Below are the code and all the weights of a small trained network. Each question names an input and a class and asks about switching units off, where a switched-off unit gives its printed mean instead of its output.

import numpy as np


def w(rows, s, z=0):
    codes = np.array(rows[::2]) - 128.0
    scale = np.full(codes.shape[1], s)
    scale[-1] = z or s
    return codes * scale


def norm(h):
    return h / np.sqrt((h * h).mean(-1, keepdims=True) + 1e-5)


def f(y):
    return y / 2 * (1 + np.tanh(0.7978845608 * (y + 0.044715 * y**3)))


def log_softmax(a):
    a = a - a.max(-1, keepdims=True)
    return a - np.log(np.exp(a).sum(-1, keepdims=True))


def net(x, mask):
    res = np.array(x, float).reshape(1, 8) / 4 @ E
    u = 0
    for l in range(3):
        y = f(norm(res) @ A[l][:, :-1].T + A[l][:, -1])
        res = res + np.where(mask[u : u + 5], y, B[l][:, -1]) @ B[l][:, :-1]
        u += 5
    return log_softmax(norm(res)[-1] @ U[:, :-1].T + U[:, -1])


A, B = {}, {}
E = w([
[156,179,140,183,173,164],'x0',
[161,104,119,167,57,52],'x1',
[182,167,123,160,151,161],'x2',
[120,109,112,161,86,164],'x3',
[122,134,155,60,123,147],'x4',
[171,125,135,102,85,111],'x5',
[181,128,116,122,147,1],'x6',
[103,212,82,47,93,178],'x7',
],0.0073)
A[0] = w([
[125,195,254,21,180,105,251],'0.n1',
[95,85,146,103,178,179,58],'0.n2',
[148,150,117,103,202,106,247],'0.n3',
[149,139,82,141,24,81,43],'0.n4',
[95,47,140,192,140,126,103],'0.n5',
],0.0064,0.0027)
B[0] = w([
[38,160,154,73,106,112,255],'0.n1',
[177,165,94,132,152,102,153],'0.n2',
[85,142,156,167,104,100,204],'0.n3',
[143,229,1,197,124,198,163],'0.n4',
[156,23,116,229,12,120,176],'0.n5',
],0.0071,0.0038)
A[1] = w([
[2,77,194,136,168,51,69],'1.n1',
[160,182,110,114,89,124,53],'1.n2',
[125,215,213,142,147,98,23],'1.n3',
[91,120,170,132,100,187,255],'1.n4',
[107,121,51,95,212,218,40],'1.n5',
],0.0081,0.0025)
B[1] = w([
[118,135,131,118,78,145,254],'1.n1',
[206,83,84,205,102,109,138],'1.n2',
[137,110,116,181,109,154,152],'1.n3',
[88,132,59,207,221,100,233],'1.n4',
[255,162,121,189,196,161,177],'1.n5',
],0.0091,0.0041)
A[2] = w([
[163,51,100,17,60,48,217],'2.n1',
[199,243,110,198,60,62,141],'2.n2',
[63,93,254,203,120,66,253],'2.n3',
[163,186,56,131,79,93,41],'2.n4',
[75,196,13,226,27,187,209],'2.n5',
],0.007,0.0023)
B[2] = w([
[80,206,149,100,170,128,190],'2.n1',
[128,62,215,49,114,92,192],'2.n2',
[91,138,112,155,83,119,216],'2.n3',
[166,5,165,101,126,152,151],'2.n4',
[197,112,123,99,156,144,254],'2.n5',
],0.011,0.0072)
U = w([
[104,138,100,174,36,97,17],'0',
[75,48,93,228,111,155,49],'1',
[123,113,201,165,93,2,180],'2',
[133,233,140,175,254,205,165],'3',
[218,63,168,23,97,95,173],'4',
[12,229,135,51,121,80,255],'5',
[207,94,30,100,124,153,23],'6',
],0.0091,0.0027)

Each question gives the input, the list of numbers given to net, and the class t.
The units are the neurons (one row each of A and B). Each row of codes is followed by its name. A weight is (code - 128) times the scale printed after its matrix; where a second scale follows, it is the last column's (A, B and U).
mask holds one flag per neuron, layer by layer. A switched-off neuron (its flag False) gives its mean, the last column of its row in B, instead of its output. The means were averaged over made-up inputs and are rounded, as every weight is.
A unit's drop is (log p(t) with every unit on - log p(t) with that unit switched off) / (log p(t) with every unit on - log p(t) with every unit switched off).
The circuit of an input: a set's keep is (log p(t) with only the set's units on - log p(t) with every unit switched off) / (log p(t) with every unit on - log p(t) with every unit switched off). Starting from the 12 units with the biggest drops (on a tie, the unit counted first), units are removed one at a time, each time the one whose removal leaves the highest keep (on an exact tie, the one counted first), for as long as the keep stays at least 0.8.
circuit, biggest first: the units of the circuit, biggest drop first
most important unit: the unit with the biggest drop
k most important neurons: the k neurons with the biggest drops, biggest first
top k neurons in layer l: the k neurons of layer l with the biggest drops, biggest first
drop when u is switched off: that unit's drop, to one decimal
input [6,-6,-3,-8,8,7,-5,-6], class 5: circuit, biggest first -> [0.n1]
input [8,4,4,-4,8,-1,3,4], class 4: 2 most important neurons -> [1.n3; 1.n2]
input [-2,6,-8,-1,-5,-8,8,6], class 4: circuit, biggest first -> [2.n4; 2.n2; 1.n4]
input [-2,-6,-7,5,3,-6,-6,4], class 3: circuit, biggest first -> [1.n5; 1.n4]
input [2,5,-1,-4,-1,-2,-7,8], class 3: 2 most important neurons -> [1.n4; 0.n5]
input [-1,-4,-8,3,3,-4,5,-6], class 5: top 2 neurons in layer 2 -> [2.n1; 2.n4]
input [-3,4,-5,2,-8,-2,-8,6], class 6: 2 most important neurons -> [2.n5; 2.n1]
input [-8,-6,-6,5,7,-8,-8,-2], class 3: top 3 neurons in layer 2 -> [2.n2; 2.n3; 2.n4]
input [8,6,-1,4,2,-1,3,-4], class 4: 2 most important neurons -> [2.n2; 1.n4]
input [3,0,-2,8,5,5,-2,-1], class 6: 3 most important neurons -> [2.n5; 2.n1; 0.n1]
input [-2,-7,6,-6,-5,1,3,0], class 5: 2 most important neurons -> [0.n3; 0.n1]
input [6,1,-6,-3,-5,-8,1,3], class 0: top 2 neurons in layer 2 -> [2.n3; 2.n1]
input [-2,-6,-2,-2,5,-6,-4,-8], class 1: 2 most important neurons -> [0.n5; 2.n1]
input [1,3,4,7,-4,8,1,4], class 4: circuit, biggest first -> [2.n2]
input [-7,-5,-3,3,3,-2,-4,8], class 3: 3 most important neurons -> [1.n5; 2.n2; 1.n4]
input [8,0,-6,0,-5,1,-1,-3], class 0: top 2 neurons in layer 2 -> [2.n3; 2.n4]
input [-6,8,3,8,1,-7,3,7], class 4: top 2 neurons in layer 2 -> [2.n2; 2.n4]
input [6,-7,8,-7,-6,2,4,-4], class 2: top 3 neurons in layer 1 -> [1.n4; 1.n5; 1.n3]
input [-5,4,-2,-1,-1,-4,-2,5], class 4: top 2 neurons in layer 0 -> [0.n4; 0.n1]
input [-5,1,-2,-8,4,3,0,-5], class 5: most important unit -> 2.n1
input [-6,-2,-2,-7,0,5,0,-8], class 5: drop when 2.n1 is switched off -> 0.3
input [-2,1,-2,-6,5,-5,7,0], class 5: drop when 2.n1 is switched off -> 0.1
input [-2,-5,-5,1,-7,5,1,6], class 6: drop when 2.n2 is switched off -> 0.1
input [2,1,-2,-6,4,1,-7,7], class 3: drop when 1.n5 is switched off -> 0.3
input [5,5,6,1,3,-3,-1,-1], class 4: top 2 neurons in layer 2 -> [2.n2; 2.n5]
